[124  87 175 136] = mupi
[87 87 87 87] = govuk
[129 137 127 109] = lir
[129 188 127 109] = Dut
[148 147 137 118] = kipo
[170 133 124  85] = pulu
loc: [136] -> mupi, 4
gone kipo: [148 118 137] -> [147]
again govuk:  -> [87]

[ 96 179 178 125 172] = paz
[ 96 179 128 125 173] = pogap
[134 134 134 105 134] = vopom
[120  69  94  98 102] = Pud
[109 128 113 132 128] = Vedu
gone paz: [172  96 125 178] -> [179]
at: [ 96 179 178 125] -> paz, 1
again vopom:  -> [134]
gone Vedu: [128 128 113 132] -> [109]
again Vedu:  -> [128]
gone paz: [178 125  96 172] -> [179]
loc: [172] -> paz, 5

[148 170  91 171] -> vigir
[ 90 124  61 122] -> nufop
[ 83 124 144 123] -> Nar
[ 61 126 126 145] -> dida
[ 91 124 123 123] -> pezet
at: [124 123 123] -> pezet, 2
again pezet:  -> [123]
loc: [170] -> vigir, 2
at: [ 90 124  61] -> nufop, 1
loc: [145] -> dida, 4
at: [144 123] -> Nar, 3

[132 123 137 119 127 131 128 125 129]  lomo
[130 113 129 123 127 128 113 147 152]  Pabil
[163 146 141 110 138 138 110 154 143]  zakub
[102 108 112 144 120 119 135 116 125]  rido
[105 115 111 147 121 119 139 113 120]  Bapub
[156 137 150 106 137 138 108 156 152]  medu
[158 134 144 113 138 136 100 169 163]  lus
[ 96 120 122 137 118 124 160  80  91]  Dig
[ 89 127 130 145 128 120 171  64  71]  mufef
[131 122 118 135 129 124 112 151 149]  Tudit
loc: [143] -> zakub, 9
gone mufef: [128  64  89  71 130 171 145 120] -> [127]
gone Bapub: [147 139 115 121 105 119 113 120] -> [111]
gone lomo: [125 123 129 127 119 137 128 132] -> [131]

[112 153 120 111  90 133 104 157 142 128 143 113 149 101 125  99 112 141
 122 152 137 116 129  86 159  93 162 108 147 114 158  95 189 155] : Sigul
[158  86 134 146 146 116 143 141 121 123  94 158  84 150 126 152 140  81
 153  87 112 140 144 132  87 143  96 149  91 152 112 105  94  87] : muluf
[158  86 119 146 146 116 143  88 121 123  94 158  84 150 126 152 140  81
 153  87 112 140 144 132  87 143  96 149  91 152 112 105  94  87] : nepu
[111 157 138 107 107 125 119 157 143 120 140 110 151 105 117 106 109 151
 107 149 146 110 128 117 155 113 147 117 155 117 141 146 142 154] : Petap
[129 153 120 111  90 133 129 157 142 128 143 113 149 101 125  99 112 141
 122 152 137 116 129  86 159  93 162 108 147 145 170 132 147 157] : venu
which: [129 153 120 111  90 133 129 157 142 128 143 113 149 101 125  99 112 141
 122 152 137 116 129  86 159  93 162 108 147 145 170 132 147 157] -> venu
again Sigul:  -> [112]
gone muluf: [121 140  87 141  81  96  86 146 153  94 123  87 132  84 146  87 149 152
 152 112 116 143  94 140 112 134 126 158 143  91 105 144 158] -> [150]
gone Sigul: [122 120 111 112 158 147 101  86  99 116 155 129 153 112 142 162 149 113
  93 141 104 189 125 108 137  90 152 159 128  95 133 157 143] -> [114]

[114 149 145 154 112 125 145 145 154] = vapov
[111 130 104 113 127 114 144 108 115] = Gal
[159 125 139 105 153 146  96 141 113] = Rizu
[117 128 113 117 131 120 116 120 117] = Bek
[102 124 135 161  93 124 162 123 159] = rute
[159 118 139 105 153 146  96 141 113] = ramol
again rute:  -> [124]
gone Rizu: [141 113 125 153  96 105 146 159] -> [139]

[160 111  58 116 162] -> tuse
[ 95 175 155 112 140] -> diro
[120 164 186 100 100] -> zev
[120 111  58 116 162] -> kebos
[104 178 171 172 124] -> Nele
[157 148 182 128  83] -> dudas
[106 151 167  87 120] -> zukur
[150 153  85 198 175] -> lukam
[154 121  68 179 169] -> Deses
[111 111  58 116  58] -> beze
which: [ 95 175 155 112 140] -> diro
again zev:  -> [100]
gone Nele: [178 124 104 172] -> [171]

[203  58 130 113 114 157 122 125  60 104 153 114 177 126 146 126 114 103
 146 164 126 135 109]  Mure
[201  60 132 112 116 161 131 125  63 103 151 114 176 125 145 131 118 107
 143 163 132 140 106]  Zimu
[196  66 109 114 116 159 130 126  66 105 149 115 173 126 141 129 120 109
 142 160 132 140 108]  Sakir
[146 107 124 124 127 139 141 125 114 121 108 124 140 127 134 137 130 126
 129 136 137 132 118]  ridez
[128 127 186 128 127 133 127 130 132 125  93 129 126 128 131 129 127 131
 129 132 133 130 129]  gesad
[149 103 145 120 125 151 135 134 119 114 104 127 141 126 143 136 128 129
 132 145 147 139 118]  sadu
[150 102 140 119 125 154 138 135 118 114 104 126 143 125 142 137 130 129
 131 145 149 143 116]  faz
gone Zimu: [140 161 112 145 132 143 125 106 151 125 131  60  63 176 163 103 132 201
 116 107 131 114] -> [118]
at: [114 176 125 145] -> Zimu, 12

[125 145 135 142 121 141 153 120 141 155 140 198 112 124 128 141 117 126
 130 134 140 113 133 120 105 137 155 134 129 131 139 127 149 127 109 127
 130 129 136 155 136 130 124 125 125 134 135 119 123 130 125 130 115 155
 124 147 142] = sese
[134 138 126 136 123 129 131 131 129 127 129 164 122 126 130 125 118 122
 125 133 126 129 123 119 124 138 139 126 132 130 126 125 122 134 128 131
 125 144 133 137 136 127 124 131 127 125 126 137 122 130 132 135 129 129
 125 143 135] = ral
[126 127 129 140 120 130 134 119 136 126 126 172 135 124 129 139 113 127
 124 125 135 127 131 130 115 134 147 137 132 129 126 136 124 117 117 126
 128 141 127 130 127 126 124 133 124 132 129 129 120 122 119 130 121 127
 135 136 137] = gupa
[124 127 121 127 125 130 131 125 125 122 129 145 134 131 130 126 129 123
 117 115 122 127 136 132 125 131 140 135 132 128 132 122 122 124 135 134
 127 132 124 125 128 132 124 119 128 134 121 126 125 133 130 130 134 128
 135 130 131] = Suf
[120 125 131 115 128 129 140 127 134 114 137 156 125 129 128 132 130 113
 125 129 122 122 132 127 123 125 138 125 134 132 135 122 134 126 134 138
 129 125 122 137 121 126 124 125 124 129 131 125 128 119 117 125 128 117
 127 137 133] = Gok
[126 127 125 140 134 130 134 119 136 126 126 172 135 124 129 139 113 127
 124 125 135 127 131 130 115 134 147 137 132 129 126 136 125 117 117 126
 128 141 126 130 127 126 124 133 124 132 129 129 120 122 119 125 121 127
 135 136 137] = Solaf
[131 132 133 126 127 141 121 136 137 133 129  93 119 132 121 131 123 131
 128 131 132 127 123 126 123 132 130 140 122 130 140 126 127 137 133 125
 121 128 125 135 123 133 124 126 123 142 133 127 121 127 120 126 118 125
 131 140 119] = Mis
which: [126 127 129 140 120 130 134 119 136 126 126 172 135 124 129 139 113 127
 124 125 135 127 131 130 115 134 147 137 132 129 126 136 124 117 117 126
 128 141 127 130 127 126 124 133 124 132 129 129 120 122 119 130 121 127
 135 136 137] -> gupa
which: [134 138 126 136 123 129 131 131 129 127 129 164 122 126 130 125 118 122
 125 133 126 129 123 119 124 138 139 126 132 130 126 125 122 134 128 131
 125 144 133 137 136 127 124 131 127 125 126 137 122 130 132 135 129 129
 125 143 135] -> ral
which: [120 125 131 115 128 129 140 127 134 114 137 156 125 129 128 132 130 113
 125 129 122 122 132 127 123 125 138 125 134 132 135 122 134 126 134 138
 129 125 122 137 121 126 124 125 124 129 131 125 128 119 117 125 128 117
 127 137 133] -> Gok
which: [131 132 133 126 127 141 121 136 137 133 129  93 119 132 121 131 123 131
 128 131 132 127 123 126 123 132 130 140 122 130 140 126 127 137 133 125
 121 128 125 135 123 133 124 126 123 142 133 127 121 127 120 126 118 125
 131 140 119] -> Mis

[133 111 156 135 128 125 131 105 104 158 113 178 119 135 118 110 136 171
 109 127 156 132 111 124 130 148 112 116 123 139 138 118] -> gefak
[135 126 139 146 124 137 115 133 115 140 145 147 153 130 113 130 126 154
 114 120 123 134 122 130 121 144 116 148 130 147 121 119] -> Peko
[150 126 121 139  97 111 101 111 125 155 153 146 160 138 109 120 133 144
 132 139 132 134 110 132 126 151 106 169 141 122 132 129] -> Tig
[144 123 126 150 118 128 119 141 105 155 145 149 151 121 115 116 126 164
 121 144 146 128  94 151 102 144 126 172 145 152 104 138] -> zer
[148  70 122 137 153  92 110  99 120 188 123 172 113 112 106 100 140 179
 105 124 144 129  95 137 115 147 141 111 126 140 139 118] -> piz
[140 110 133 125 138 126 140 130 120 163 128 174 105 138 121 107 121 172
  80 108 144 148 125 141 143 148 125  98 130 130 147  97] -> zure
[148 139 146 135 111 142 119 128 122 145 150 149 170 126 136 137 112 172
 151 122 135 146 147 104 134 137  95 148 150 128 151 106] -> zal
at: [153  92 110  99 120 188 123 172] -> piz, 5
at: [172 151 122 135 146] -> zal, 18
loc: [154] -> Peko, 18
which: [133 111 156 135 128 125 131 105 104 158 113 178 119 135 118 110 136 171
 109 127 156 132 111 124 130 148 112 116 123 139 138 118] -> gefak
which: [148  70 122 137 153  92 110  99 120 188 123 172 113 112 106 100 140 179
 105 124 144 129  95 137 115 147 141 111 126 140 139 118] -> piz
loc: [170] -> zal, 13
gone gefak: [171 138 135 105 139 133 112 148 156 110 127 131 104 130 132 135 158 128
 113 136 111 118 123 156 178 111 124 125 119 118 116] -> [109]

[133 170  97 109 103]  sugor
[137 148  56 126 124]  beza
[152 127 144 125 124]  kif
[128 141 166 150 124]  zug
[118 110 119 119 130]  magek
[123 183 111 151 120]  zis
[124 124  88 132 120]  befus
[125 192 154 131 139]  Kunis
[124 155  82 128 154]  Kugun
[ 88 116 145 124 122]  Dofi
loc: [133] -> sugor, 1
loc: [123] -> zis, 1
again magek:  -> [119]
again befus:  -> [124]

[122 133 112  67 133 109]  nupag
[158 158 180 158 158 108]  zus
[133 154 171 112 164 107]  vupa
[106 105  76 128 103 114]  mor
at: [ 76 128 103] -> mor, 3
again nupag:  -> [133]
again zus:  -> [158]

[104 123 162 151 105 118 162 133 134 115 162 151 167 137 141 121  96 122
 118 162 127 175 105 103 130 101  92 160] : keta
[120  97  86  85 173 118 124 133 139 103 139 107 123 140 133  98 132 133
 147  95 144 138 103 148 113 126 124 139] : balun
[121 109 133 125 154 110  98 144 133 135  95 153  97 113 129 132 158 167
  97 138  72 113 133  92 148 115 125 121] : tuz
which: [121 109 133 125 154 110  98 144 133 135  95 153  97 113 129 132 158 167
  97 138  72 113 133  92 148 115 125 121] -> tuz
at: [118 124 133] -> balun, 6
which: [104 123 162 151 105 118 162 133 134 115 162 151 167 137 141 121  96 122
 118 162 127 175 105 103 130 101  92 160] -> keta

[143 132 127 140 131 132 135 137 125 128 138 126 125 117 119 126 126 137
 139 122 124 118 136 134 126 138 127 116 111 138 123 131 139 122 131 134
 132 130 133 128 131 127 125 126 132 126]  Rivo
[141 116 125 140 142 131 116 126 129 131 143 117 128 104 124 141 119 146
 144 119 125 108 123 133 125 133 118 113 103 147 111 123 145 121 125 128
 129 123 130 117 136 116 116 135 112 124]  sidib
[160 145 119 146 138 140 124 135 138 130 152 115 118 102 120 127 123 152
 146 123 124 104 137 136 125 132 117 111  89 155 110 119 153 126 126 137
 133 129 139 116 141 151 101 131 115 126]  gekog
[144 143 143 104 115 134 100 117 141 135 138 114 119  77 128 143 123 133
 154 117 132  93 112 144 103 148 113 135 107 139 113 122 153 139 115 119
 118 136 129 131 152 137  91 123 105 119]  segu
[152 142 149 103 113 147  94 118 141 132 152 108 114  71 132 139 127 126
 159 119 151 100 123 142  95 148 120 142  96 135 139 128 155 134 118 128
 127 136 136 136 139 128 101 134 125 126]  nodez
gone segu: [137 119 123 107 119 103 143 152 141  91 113 139 104 135 144 118 112 148
 144 133 143 115 139 123 136 122 117 138 115 119 128 105 143 131  93 117
 135 113 132 154 153 100 114  77 129] -> [134]
loc: [91] -> segu, 43
gone sidib: [119 116 117 125 145 111 129 125 112 116 146 131 118 116 129 108 126 103
 125 141 123 104 133 141 136 116 125 124 147 119 135 121 128 140 143 144
 142 124 117 130 123 131 128 133 123] -> [113]
which: [152 142 149 103 113 147  94 118 141 132 152 108 114  71 132 139 127 126
 159 119 151 100 123 142  95 148 120 142  96 135 139 128 155 134 118 128
 127 136 136 136 139 128 101 134 125 126] -> nodez
which: [160 145 119 146 138 140 124 135 138 130 152 115 118 102 120 127 123 152
 146 123 124 104 137 136 125 132 117 111  89 155 110 119 153 126 126 137
 133 129 139 116 141 151 101 131 115 126] -> gekog
which: [144 143 143 104 115 134 100 117 141 135 138 114 119  77 128 143 123 133
 154 117 132  93 112 144 103 148 113 135 107 139 113 122 153 139 115 119
 118 136 129 131 152 137  91 123 105 119] -> segu
loc: [149] -> nodez, 3

[152 108 114 138 133 130 141 124 117 138 122  97 154 101 124 134 134  95
 152 120 136 136 102 146 114 130 111 127] = Ged
[ 89 128 113  86 144 112  98 132 147 109 151 123  92 103 154 142 130 119
  98 110 143 115 126 107 150 131 140 149] = lorub
[ 66 126 137  57 157 148  95 147 172 122 168 140  65  64 177 147 141 104
  89 103 153 127 137 102 175 144 155 165] = Kez
[ 89 128 113  86 144 112  98 132 147 109 151 123  92 103 154 142 130 119
  98 110 143 115 126 109 143 114 143 128] = puvak
[ 92 103 154 142 130 119  98 112 143 115 126 109 181  90  94  94 137  90
 172 119 128 157 103 157  85 127  96 106] = mapo
[111 136 135 108 171 135 118 142 152 141 152 130 109 133 166 134 163 134
 118 128 172 147 131 123 150 158 136 160] = Vakam
which: [152 108 114 138 133 130 141 124 117 138 122  97 154 101 124 134 134  95
 152 120 136 136 102 146 114 130 111 127] -> Ged
gone Kez: [148 137 102  89 153 147 177 165 175 157 104  57 172  64 144  66  95 168
 147 141 122 137 155 103  65 140 126] -> [127]
gone Ged: [111 133 138 108 114  97 136 117 124 124 127 134 134 120 130 122 114 154
 138 141 101 102  95 136 152 152 130] -> [146]
at: [ 92 103 154 142 130 119  98 110 143 115 126 109] -> puvak, 13
gone Ged: [134 117 136 130 127 108 138 136 124 154  95 124 120 146 130  97 134 152
 102 114 152 133 111 101 114 141 138] -> [122]

[115 137 116 130 143 118 125] : Maba
[146 155 102 137 101  82 165] : fepaf
[142 152 133 108 148 109 128] : vopig
[ 72  65 119 162  71 174  98] : Feg
[ 92 110  84 181 143 158 166] : Ded
[175 143 109 133 157 116 139] : zofe
[169 186 155  83 154  91 133] : Bemim
[ 97  80  93 189 124 186 149] : kod
[103 128  83 166 166 136 163] : Bas
loc: [84] -> Ded, 3
gone fepaf: [137 146  82 155 165 101] -> [102]
loc: [174] -> Feg, 6

[108 131 122 125 143 124 125  79 107 121 107 158 103 138 109 116 140 143
 127  94 120 146 155 135 138 133 154 108 121 113 123 111 102 121 145 137
 131 160  81 131 108 140 114 112 132 133 108 143 127  83 115 120]  Tuped
[ 96 163 132 130 116 140 128 151 109 119 126  95 156 145 117 111 107 110
 152 157 139 155 112 102 103 132 116  97 103 108  99 108 126 115 129 121
 156 128 110 140  97 139 104  96 124 102 102 126 135 115 136 127]  bosoz
[ 96 163 132 130 116 140 128 151 109 161 126  95 112 109 117 111 107 110
 124 157 139 155 112 102 150 132 116  97 103 108  99 108 126 155 129 121
 156 128 110 140  97 139 104  96 124 102 102 126 135 115 136 127]  Vavu
[118  90 124 117 187 166 144 136 118 125 158 154 124 105 144 138 107 119
 111 124 128 131 117  97 103 125 124 104  89 149 155 120 137 149 139 118
 133 143 132 119 158 138 111 147 116 122 133 135 128 124  89 146]  mab
[151 110 117 133 130 111  98 121 130 137 110 137 136 140 138 120 139 129
 110  86 128 127 152 157 138 129 163 179 152 141 114 159 140 116 135 142
 126 104 103 148  96 114 139 163 115 150 120 171 118 140 123 132]  Tigum
at: [158 103 138 109 116 140] -> Tuped, 12
gone Tuped: [124 102 112  83 114 143 133 131 120 122 127 108 155 145 133 143 158 107
 107 108 146  94 125 111 123 143 160 125 140 120 127 138 137 131 138 103
  81 108 131 140 109 108 113 121 121  79 115 116 132 135 121] -> [154]
which: [108 131 122 125 143 124 125  79 107 121 107 158 103 138 109 116 140 143
 127  94 120 146 155 135 138 133 154 108 121 113 123 111 102 121 145 137
 131 160  81 131 108 140 114 112 132 133 108 143 127  83 115 120] -> Tuped
at: [146 155 135 138 133 154 108 121] -> Tuped, 22

